In the rows, zero is written as 128.
Facts:
[Z240,Z443,Z58,Z316,Z626,Z528,Z848,Z863,Z352,Z257,Z568,Z735,Z262,Z449,Z276,Z792,Z416,Z536,Z719,Z83,Z854,Z664,Z280] κ pabro
[Z348,Z50,Z814,Z834,Z516,Z633,Z565,Z980,Z112,Z265,Z724,Z887,Z250,Z57,Z585,Z373,Z868,Z720,Z125,Z470,Z660,Z117,Z402,Z498,Z478,Z184,Z890,Z70,Z921,Z189,Z992,Z237,Z201,Z894,Z537,Z158] κ nivun
[Z467,Z787,Z439,Z929,Z73,Z926,Z510,Z897,Z13,Z32,Z841,Z533,Z274,Z593,Z602,Z729,Z511,Z258,Z983,Z5,Z561,Z31,Z665,Z764,Z169,Z546,Z364,Z847,Z902,Z800,Z287,Z752,Z480,Z306,Z777,Z915,Z325,Z54,Z932,Z916,Z844,Z356,Z753,Z975,Z917,Z601,Z256,Z195,Z858,Z84] κ nobras
[Z623,Z945,Z100,Z221,Z379,Z829,Z16,Z214,Z757,Z801,Z147,Z918,Z562,Z300,Z611,Z680,Z424,Z64,Z293,Z398,Z742,Z903,Z464] κ brabre
[Z240,Z348,Z945,Z221,Z926,Z510,Z897,Z633,Z13,Z565,Z848,Z841,Z533,Z16,Z568,Z265,Z593,Z724,Z735,Z511,Z801,Z147,Z5,Z31,Z300,Z169,Z364,Z287,Z720,Z125,Z470,Z660,Z480,Z777,Z915,Z325,Z844,Z424,Z917,Z398,Z903,Z992,Z83,Z664,Z280] Π 579
[Z50,Z467,Z787,Z439,Z443,Z814,Z834,Z929,Z623,Z73,Z100,Z58,Z516,Z316,Z626,Z379,Z528,Z32,Z829,Z863,Z352,Z980,Z257,Z214,Z274,Z757,Z112,Z602,Z729,Z887,Z258,Z983,Z250,Z918,Z561,Z562,Z665,Z57,Z262,Z764,Z611,Z585,Z546,Z373,Z847,Z902,Z800,Z868,Z752,Z306,Z117,Z402,Z54,Z932,Z498,Z478,Z449,Z276,Z792,Z680,Z184,Z916,Z890,Z356,Z70,Z64,Z416,Z753,Z293,Z975,Z921,Z601,Z742,Z189,Z256,Z536,Z237,Z719,Z201,Z894,Z195,Z537,Z464,Z854,Z158,Z858,Z84] Π 333
{Z348,Z932} α Z894
{Z348,Z100} α Z416
{Z348} α Z379
{Z929,Z58,Z262,Z125} α Z844
{Z100,Z16} α Z274
{Z100,Z158} α Z593
{Z100} α Z829
{Z58,Z921} α Z214
{Z58} α Z480
{Z58,Z660} α Z858
{Z316} α Z511
{Z626,Z800} α Z112
{Z626,Z565} α Z31
{Z626} α Z280
{Z626} α Z306
{Z565,Z117,Z890} α Z729
{Z565} α Z184
{Z863,Z293} α Z402
{Z863,Z262,Z890} α Z257
{Z863,Z258} α Z221
{Z568} α Z464
{Z568,Z561} α Z764
{Z568} α Z680
{Z568} α Z50
{Z735} α Z983
{Z735,Z117} α Z945
{Z735} α Z73
{Z735,Z189} α Z439
{Z602} α Z917
{Z258,Z5} α Z536
{Z258} α Z834
{Z258,Z478} α Z537
{Z258,Z601} α Z470
{Z258,Z800} α Z868
{Z250} α Z498
{Z561,Z975} α Z902
{Z561,Z975} α Z510
{Z561} α Z841
{Z665} α Z926
{Z665} α Z992
{Z262} α Z32
{Z262} α Z916
{Z262,Z847} α Z897
{Z262} α Z83
{Z300,Z660} α Z801
{Z300,Z237} α Z814
{Z300} α Z623
{Z300} α Z777
{Z169,Z293} α Z325
{Z364} α Z54
{Z364,Z117} α Z373
{Z364} α Z752
{Z800} α Z528
{Z800} α Z352
{Z800} α Z84
{Z125,Z398} α Z201
{Z125} α Z787
{Z125,Z424} α Z449
{Z660} α Z240
{Z660,Z117} α Z276
{Z117} α Z757
{Z117,Z742,Z158} α Z287
{Z478} α Z443
{Z792} α Z546
{Z424} α Z57
{Z890} α Z533
{Z890} α Z753
{Z64} α Z195
{Z64,Z237} α Z516
{Z293} α Z848
{Z293} α Z611
{Z293} α Z70
{Z293} α Z887
{Z975} α Z265
{Z921} α Z720
{Z921} α Z918
{Z398} α Z256
{Z742} α Z903
{Z742} α Z467
{Z189} α Z915
{Z719} α Z633
{Z158} α Z980

Known rows:
Z237: [112  83 149 113 128 120 133  76 159 138 104 120 209 113 132 153 134 128
 159  95  43 154 122 128 116  96 130 133 183  60  97 140 124  70 139  60
 118 166 158 132 159 162 100 142 155]
Z356: [126 126 116 149 116 137 132 103 172 144  92 108 212 134 133 136 174 130
 129 113  87 138 106 114 108 117 106 135 164  82 116 159 117  86 205  64
 124 102 162 153 127 140 124 151 138]
Z470: [156 127 114 118 163 131 120 113 166 153 134  86 163 118 120  99 140 147
 135  90 110 132 144 107 113 147 109 123 193  64 114 118 109 134 173  75
 118 157 140  92 128 107  91 166 153]
Z680: [129 103 120 152 126 143 133  76 171 171 100 126 186 131 134 136 178 152
 153 122 113 154 134 133 105 136 110 144 175  73  97 168 112  95 197  59
 113 114 154 139 148 157 124 130 111]
Z262: [100 137 165 146 119 141 151  73 146 147 115 123 208  98 129 133 174 149
 111 115  85 164 132 103  50 142 108 124 182  72 120 126 138  59 185  77
 109 138 132 141 148 186 135 161 136]
Z439: [124 124 119 150 117 135 136 104 174 144  91 105 210 133 135 139 172 131
 131 108  84 133 104 113 108 118 107 132 160  78 111 162 120  88 207  64
 123  99 162 156 132 142 125 150 139]
Z510: [142 145 137 150 152 129 115 126 164 140 117 106 181 133 153 115 143 137
 109  90 102 124 145  81 136 157  73 130 143  53 123 169 124 142 196  67
 135 125 152 120 131  92 113 168 136]
Z402: [146  95 114 138 132 135 146  87 159 142  99  96 189 114 119 135 164 132
 149 109 102 140 122 128 102 114 121 142 203  73 115 123 104  89 184  75
 117 118 155 135 144 155 109 156 145]
Z664: [142 160 137 122 152 137 143 101 166 154 139 124 161 123 133  96 163 161
 113  84  91 118 162  76  89 173  90 126 173  52 109 140 117 120 186  46
 115 136 138 110 134 120 102 153 149]
Z546: [126 125 117 150 117 137 131 103 174 145  93 107 212 133 133 134 174 130
 128 112  85 137 105 115 109 115 104 136 163  79 115 160 118  86 204  64
 125 102 162 153 128 141 124 152 138]
Z158: [113  64 153 151 146 129 142 100 166 135 106  86 199 115 120 151 157 121
 140  93  83 152 140 112  78 110 126 115 190  70  84 125 115  78 165  76
 102 124 144 153 167 161 127 151 151]
Z932: [ 97 100 148 161 126 139  98 113 190 133 112 102 223 135 123 130 171 114
 108 122  72 160 128 102  92 100 101 116 165  83  94 160 131  56 176  66
 114 127 156 151 128 141 143 151 140]
Z720: [150 121 125 123 163 130 129 115 159 146 131  98 162 117 129 119 144 143
 143  79  97 133 154  96 112 155 103 126 188  61 124 120  99 136 168  66
 119 142 135 109 141  98  95 161 153]
Z729: [121 123 119 151 120 133 151 108 171 151  87  94 209 132 135 144 171 136
 133 100  88 130  99 114  95 124 115 123 156  80 105 153 122  97 217  69
 118  89 158 162 140 146 125 150 142]
Z848: [142 161 134 122 152 138 144 100 167 155 139 123 161 123 132  94 163 160
 112  85  91 117 160  76  90 172  90 126 174  52 108 139 117 120 189  46
 116 137 138 108 134 122 103 156 150]
Z184: [145  90 116 140 135 135 152  88 158 141  96  98 188 116 121 142 164 131
 152 102  97 137 125 124 101 116 120 140 200  71 113 125 100  93 184  72
 116 111 153 142 151 154 111 154 146]
Z585: [146  92 115 138 134 135 146  87 159 138 100 103 189 115 119 140 166 130
 151 108  96 140 127 126 106 114 119 145 202  71 117 127  99  88 179  69
 118 115 155 139 147 150 112 152 145]
Z801: [130 132 129 125 154 137 119 103 172 183 132 126 163 136 145 119 152 169
 152  86  99 144 155 108 113 175  99 122 158  65  99 160 112 144 181  48
 113 146 135 112 144 101 102 131 123]
Z665: [100 112 148 154 121 130 120 103 173 140  98 100 225 127 137 140 157 124
 116 111  75 152 111 111  97 110 107 117 153  76  98 161 143  76 187  77
 119 131 158 150 138 155 134 157 140]

Rows:
No name comes twice in this set of rows, the named rows included.
[132 129 129 135 159 139 122 110 174 182 133 116 159 135 141 117 156 168
 147  86 112 143 160 104 104 179 100 118 160  67  97 157 111 145 190  54
 112 136 133 115 144 103 108 135 121]	Z903
[136 138 119 130 156 139 114 106 175 187 134 108 161 133 137 104 155 170
 142  98 123 145 150 113 104 175 102 118 165  68  98 153 119 144 193  65
 113 149 135 100 134 110 106 141 121]	Z221
[102 122 161 118 156 126 107 102 173 182 137 128 177 132 151 126 131 165
 148  81  74 160 156 107 109 164 107 107 146  58  82 166 136 128 156  53
 110 183 134 106 154 114 103 131 128]	Z300
[137 150 130 142 150 132 115 129 170 146 120 103 183 135 148 113 148 140
 115  85  94 124 139  83 126 158  82 123 146  62 122 160 121 139 196  64
 130 127 149 122 126  90 112 163 142]	Z841
[142  98 119 141 129 138 142  83 153 137 101 109 192 111 123 144 168 131
 153 110  95 151 131 124 102 117 115 148 203  75 132 123  96  85 176  71
 121 118 149 140 145 148 114 154 141]	Z201
[107 126 129 145 118 132 107 101 183 152 104  78 226 125 123 108 151 131
 105 131  97 155  90 128  95  97 120 112 164  82  88 153 159  71 197  96
 118 157 161 121 117 170 125 168 141]	Z258
[129 160 126 137 145 136 117 133 168 155 125 100 187 131 143 116 152 147
 120  84  93 135 130  88 109 164  89 112 150  73 129 144 119 136 199  69
 125 130 138 125 121  88 111 163 144]	Z897
[123 128 116 139 113 134 131  99 174 145  92 118 213 135 136 137 169 132
 137 109  71 137 101 118 116 112 108 138 161  78 115 164 118  83 198  56
 127 110 166 152 128 139 117 144 141]	Z195
[116  80 149 147 141 126 153  93 152 144 100  77 202 104 124 150 147 130
 142  95  94 153 122 123  76 117 131 114 189  70  94 117 128  87 177  94
 106 134 141 143 165 174 121 162 149]	Z890
[157 115 130 132 167 127 129 113 154 139 127 100 161 117 136 119 140 139
 136  82 106 128 161  95 124 154  95 133 185  52 123 129 102 141 171  69
 125 140 140 108 145 103  98 165 148]	Z265
[130 130 131 134 122 139 169  73 164 148 104 129 188 120 129 126 185 148
 127 104  81 122 133 102  78 136 110 141 184  62 101 144 116  75 199  46
 110 104 155 146 147 173 118 144 144]	Z276
[125 127 115 149 117 137 137 103 172 146  91 102 211 134 134 136 173 133
 131 110  89 135 102 115 103 120 108 130 161  81 113 156 119  90 211  67
 122 100 161 154 130 142 125 152 139]	Z753

Now the same elements, written a new way:
Known rows:
Z903: [165 156 126 120 123  92  66  87 142 120  77 125 107 132 150 126  84 136
 140  88 126 148 141 174 174 129 130 202 163]
Z735: [167 164  92 121 141  96  68 124 131 115  89 158  89 137 167 117  65 131
 150  80 124 133 146 190 109 129 133 194 148]
Z787: [160 141 125 135 161 139  61  86 142 138  91 162 141  80 141 112 119 108
 111 107 107  94 123 167 102 112 127  89 149]
Z125: [162 155  90 128 140 130  51 146 138 154  90 121 105 132 160 138  75 127
 157  87 127 116 147 186 117 132 112 197 178]
Z602: [153 144 132 135 152 126  61 100 140 138 100 163 141  87 146 110 117 102
  96 103 118 104 122 145  85 107 138  92 147]
Z719: [141 159  99 122 138 102  69  87 144 140  99 178 140  86 156 119 135 119
 117 109 117 100 125 168  47 108 140 115 126]
Z562: [145 153 127 120 121 110  68  59 148 156  93 147 154  87 146 130 154 119
 106 107 114 115 121 152 115 105 139 117 147]
Z316: [141 158 102 122 139 104  69  87 145 135 100 177 138  86 157 119 133 116
 115 108 118 100 126 167  45 108 142 117 126]
Z868: [168 145  94 126 131 132  54  73 143 161 100 147 172  97 151 133 115 105
  89 128 113  93 116 155  73 114 139 148 141]
Z800: [161 145 129 139 133 135  64  98 132 145 105 175 150 101 154 114 111 111
  85 107 118 101 122 139 110 107 144  91 150]
Z894: [151 146 104 127 148 103  51  77 157 140  96 130 155  99 143 130 133  97
  90 120 114  96 129 159  45 113 139 139 129]
Z848: [156 160  97 122 144 106  66 110 138 114  81 174 103 118 159 122  60 153
 167 105 132 124 148 184 128 139 121 209 149]
Z752: [174 141 127 133 154 122  62  76 138 127  94 157 141 100 143 107 107  94
  84 105 105 107 117 157  97 109 142  97 136]
Z897: [174 144 120 134 163 130  57 120 134 117  79 152 101 119 146 111  50 133
 154  94 126 125 141 178 171 138 113 177 173]
Z921: [159 149  94 127 133 132  55 101 146 173 101 131 152  98 154 134 141  99
 108 102 108  90 125 170  50 106 131 117 150]
Z829: [139 152 138 122 125  93  67  50 153 134  88 136 152  96 140 129 158 115
  91 108 114 114 131 152 105 106 145 123 133]
Z5: [169 149 123 138 146 126  58 133 128 120  89 162 108 127 156 114  47 132
 140  96 139 131 141 156 169 136 124 181 176]
Z887: [159 147  95 127 140 134  53  75 149 164  98 144 163  95 148 134 125 113
  95 123 109  90 125 161  68 113 132 141 141]
Z50: [152 151  98 119 153 127  47  87 154 170 103 145 152  84 147 127 122 112
  82 116 106 108 111 158  47 107 135 140 143]

Rows:
No name comes twice in this set of rows, the named rows included.
[179 139 122 134 154 132  63  67 137 126  91 159 146  96 142 106 101 100
  84 111 102 103 115 160 106 110 139 101 137]	Z729
[187 145 120 134 154 123  59 109 129 105  84 153 109 130 151 109  32 122
 135  95 128 136 133 167 168 136 125 187 166]	Z31
[182 143 124 134 163 106  57 111 134  93  79 138  97 133 146 107  44 113
 130  91 126 138 139 173 153 136 127 186 157]	Z287
[151 158  93 123 135 114  73  91 140 146  96 174 133  91 159 120 142 112
 131  99 109  91 130 185  49 105 133 101 131]	Z58
[174 155 121 117 124  96  67  92 138 123  74 121 114 114 152 127  87 118
 172  88 136 145 128 185 167 133 122 196 173]	Z801
[171 141 128 136 145 132  61  75 135 132  97 173 156  90 147 110 103 107
  90 118 117 102 117 144 110 113 141 107 144]	Z84
[143 144 137 138 154 110  60  97 147 124  99 154 141  97 143 112 127 102
  88 106 118 103 133 143  78 108 142  92 139]	Z932
[176 149 123 136 150 118  60 138 129 111  89 142  93 139 157 110  49 115
 131  79 127 136 142 170 151 129 129 170 169]	Z364
[159 143 126 137 154 141  63  98 138 147  94 161 138  89 145 113 123 107
 106 101 109  93 126 166 102 107 127  81 152]	Z929
[153 161  98 121 144  94  65 119 139 111  86 165  98 118 161 119  64 138
 165  94 135 131 144 182 109 134 125 204 150]	Z664
[154 155 132 120 112  99  71  75 144 159  94 139 154  83 153 129 160  98
 121  98 125 116 115 156 100 103 140 109 154]	Z64
[175 145 123 133 162 127  58 128 132 115  78 145  98 115 149 111  52 120
 164  88 130 129 138 181 155 136 113 171 173]	Z480
[172 159  90 121 138 101  67 102 131 107  84 172 106 123 163 119  50 141
 155 102 131 132 138 183 121 137 129 212 146]	Z280
[156 149 102 129 136 112  54  94 148 150 103 126 151 117 153 131 135  94
  75 104 105  97 132 161  44 105 146 128 132]	Z158
[162 145  98 125 142 112  54  76 151 139  98 125 155 106 147 130 130  94
  78 113 104  97 126 167  46 110 142 139 129]	Z980

Now the same elements, written a new way:
Known rows:
Z467: [143 132 132 117 123 122 159 140 110 117 109 140 134 116 124 144 134 120
 129 100  95 122 105 109 150 151 107 159 142 160 137 104 198 108 140 133
 124 150 144 184 136  79 142 123 147 162  99 138 148  50]
Z680: [121 110 128 103 124 144 150 165 108 129 122 104 161 121 119 154 163 164
 120 102  91  97 104 103 152 129 138 154 143 156 163 106 207 140 134 170
 104 141 157 109 150 141 116 121 129 163 108 101 143 106]
Z300: [146 144 130 153 117 156  70 154 160 138 146 108  88 156 105  78  81 168
 137 176 188 175 161 159  82  86 155  75 119  71  91 159  65 156 102  89
 155  94 143 102 113  93  92 108 136  73 186 177 137 212]
Z31: [147 153 150 156 132 155  80 139 158 145 124 154 130 138 135  53  82  97
 148 167 181 177 162 155  81  63 119  75 116  78  90 158  91 121 106  87
 164 105  79 145 126 161 121 145 115  71 183 180 147 174]
Z537: [ 95 115 108 120 159  79 148 117 111 107 141 105 159 116 132 152 163 103
 105 104  98  92 102 101 153 179 114 155 115 153 165 109 111 130 120 166
 113 149 142 111 156 177 164 119 131 162  98  85  87 150]
Z348: [115 109 116 152 158 157  76  88 164 133 164 117  77 141 148 109  89 107
 139 184 175 175 150 169 117  74 154  74 103  79  90 159  54 147 121  85
 175  87  88 104 113 205 142 137 148  69 187 179 116 206]
Z792: [116 121 114 106 103  98 170 103 124 147 112 110 103 119 131 171 155 148
 122 103 116 103 142 116 153 174 117 154 141 162 141 122 141 149 131 155
  98 145 153 105 108  62  97 133 151 144  96  84 134  89]
Z125: [119 122 106 155 133 155  76  86 160 105 150 164 121 159 123  80  83 143
 143 190 180 158 161 169  83  64 154  74 103  66  90 158  54 112 160  87
 150  92  81 107 109 201 119 105  79  68 179 157 101 205]
Z980: [112 106 104 123 161 106 162 136 109 105 136 107 131 116 135 151 161 120
 127 105  88 109  97 101 153 156 135 160 133 156 165 124 103 119 145 137
 125 143 130 108 152 156 144 109 134 165  98  98  99 140]
Z902: [141  97 111 119 126 129 150 162 110 110 128 175 160 123 139 170 122  81
 115 103 106  98 106 114 153 142 106 158 143 157  97 102 215 107 101 136
  96 152 154 125 112 108 144 129 105 162 102 134 160  50]
Z250: [ 91  94 104 121 131 114 146 101 111  94 134 117 139 120 133 162 141 127
 124 106 106  99 100 120 153 182 148 160 125 161 145 126  83 139 138 137
 124 152 144 108 124 100 146 103 144 159  97  87 119 166]
Z364: [149 136 131 155 112 154  75 104 162 124 120 161 119 149 136  60  76 109
 152 172 189 178 163 166  82  77 139  74 113 107  90 159  73 138 108  85
 169 109  86 127 111  96 114 125 139  68 183 178 156 186]
Z932: [ 99 111 142 101 108 142 137  88 112 114 106 147 101 119 136 169 104 122
 126 107 115 117  99 161 151 177 115 154 129 162 103 111 144 118 146 119
 142 138 153 175 113  65 155 124 155 159 101 122 155  51]
Z887: [105 107 104 124 164  94 156 135 109 103 143 110 142 117 132 157 160 116
 115 105  89  99 100 101 153 164 130 157 126 151 163 113 109 118 135 154
 115 145 136 107 148 171 152 111 120 164  97  92  95 137]
Z800: [120 119 125 112 107 126 135  98 112 105 107 146 151 119 124 153 107 115
 124 103 140 102 110 137 151 183 109 157 133 162 117 105 173 128 126 140
 125 154 152 176 121  59 154 113 155 154  98  95 153  65]
Z929: [ 99 124 124 107 104 147 143  86 109  97 104 180 140 143  96 158  99 155
 135 124 120  95 114 166 149 153 138 156 136 161 135 102 103 102 172 131
 106 143 146 182 109  69 137 103 121 149  95  89 150  39]
Z13: [148 157 160 155 138 155  77 133 160 149 128 160 113 142 134  61  81 103
 140 173 182 176 163 161  80  65 120  74 110  66  89 157  87 113 107  86
 161  96  84 145 121 176 131 152 107  72 183 180 148 163]
Z764: [141 106 116 116 125 128 147 156 110 111 122 169 156 122 135 166 124  87
 117 102 102 100 105 113 152 148 105 158 142 157 104 101 213 106 110 138
 102 153 153 143 116  99 145 130 120 163 100 134 159  51]
Z398: [142 126 138 150 110 154  74 119 155 139 136 117 145 158 126  68  92 164
 145 181 184 169 162 167  81  63 156  74 125  81  89 159  65 154 128  90
 154  93 126 102 116 177  95 120 109  68 186 173 147 209]

Rows:
No name comes twice in this set of rows, the named rows included.
[125 146 131 105 103  95 173 118 114 161 116 120  95 119 120 171 167 154
 115 109  92  98 139 110 151 111 112 153 142 155 163 107 152 113 154 164
  88 123 150 105 109 116 100 149 117 157  96  87 104  57]	Z449
[ 99 102 118 100 106 146 138 130 109 111 113 100 168 126 120 144 154 164
 124 105 117  96 114 115 149 180 146 150 143 161 158 115 182 156 135 169
 115 151 156 106 141  80 119 109 150 152 106  85 148 140]	Z293
[132 115 125 104 121 144 157 166 109 129 116  98 157 119 118 130 165 167
 130 102  92 106 106 100 150 128 141 155 145 160 169 114 199 144 145 170
 112 143 155 109 161 116 107 116 140 163 103 103 137 121]	Z757
[119  90 102 136 121 123 165 114 108  95 119 105 145 116 139 120 143 130
 151 101  95 129 104 104 154 179 151 157 141 159 154 153  78 150 149 105
 148 157 120 102 148  64 111 101 149 156  96  88 129 180]	Z117
[104  91 102 130 117 115 163  97 110  94 119 109 163 119 134 118 148 118
 141 103 106 100 108 109 151 183 146 157 136 162 160 138  78 148 148 131
 134 155 122 108 148  91 133 102 144 151  95  83 114 172]	Z890
[ 89  97 103 120 130 117 144  96 110  95 132 122 134 123 127 162 138 136
 122 110 101  96 101 126 152 178 151 156 125 160 149 119  75 127 150 137
 119 149 145 107 120 105 145 103 136 161  97  86 111 151]	Z921
[147 105 103 155 137 155  83 106 161 105 155 117 143 146 143  54  88 104
 154 172 181 177 163 154  83  82 154  74 108  95  92 160  56 155 116  87
 172 120  80 102 128 170 107 107 114  68 181 169 122 214]	Z565
[143 122 104 156 145 153  74 105 163 105 162 128  92 151 130  70  82 138
 146 181 181 174 159 162  84  81 155  72 104  72  90 160  53 143 118  87
 162 103  82 107 112 160 112 106 105  70 184 174 109 213]	Z660
[140 142 125 154 170 149  76 109 164 136 174 111 153 136 141  57 113  85
 117 172 183 153 161 144  82  89 131  74 102  55  92 159  59 149  93  91
 159 100  81 105 146 214 160 148  98  68 186 167  87 214]	Z470
[138 118 151 143 113 157  75 112 157 153 132 102 124 151 140  68  97 163
 148 179 181 175 160 169  83  63 154  74 123 101  89 159  66 158 124  88
 170  90 128 106 121 176  97 137 148  70 187 178 151 208]	Z16
[102 129 117 104 100 120 174  85 114 134 106 129 135 129 114 167 158 159
 132 113 115  94 153 142 150 150 128 151 142 160 162 109  91 126 168 161
  93 142 146 107 108  78  95 121 123 120  95  83 114  61]	Z262
[ 88 105 114 103 169 125 156 100 111 121 143 106  89 116 145 168 161 118
 113 107  86 107  95 129 154 154 134 152 113 156 144 125  82 114 147 141
 137 109 148 111 139 190 161 133 152 163 104 116  97 108]	Z894
[148 139 141 155 111 159  72  96 163 127 121 165 131 152 135  67  77 101
 146 175 192 175 163 168  81  90 134  75 108 100  89 158  71 140 101  85
 167 110  92 130 111 111 130 131 138  68 184 179 156 186]	Z169
[148 144 122 156 101 152 114 110 165 167 136 117  85 144 142 117  95 138
 149 173 187 179 165 158  80  69 142  74 123  93  89 159  64 157 108  86
 152  98  90 102 107 112  84 154 131  69 177 170 139 205]	Z735

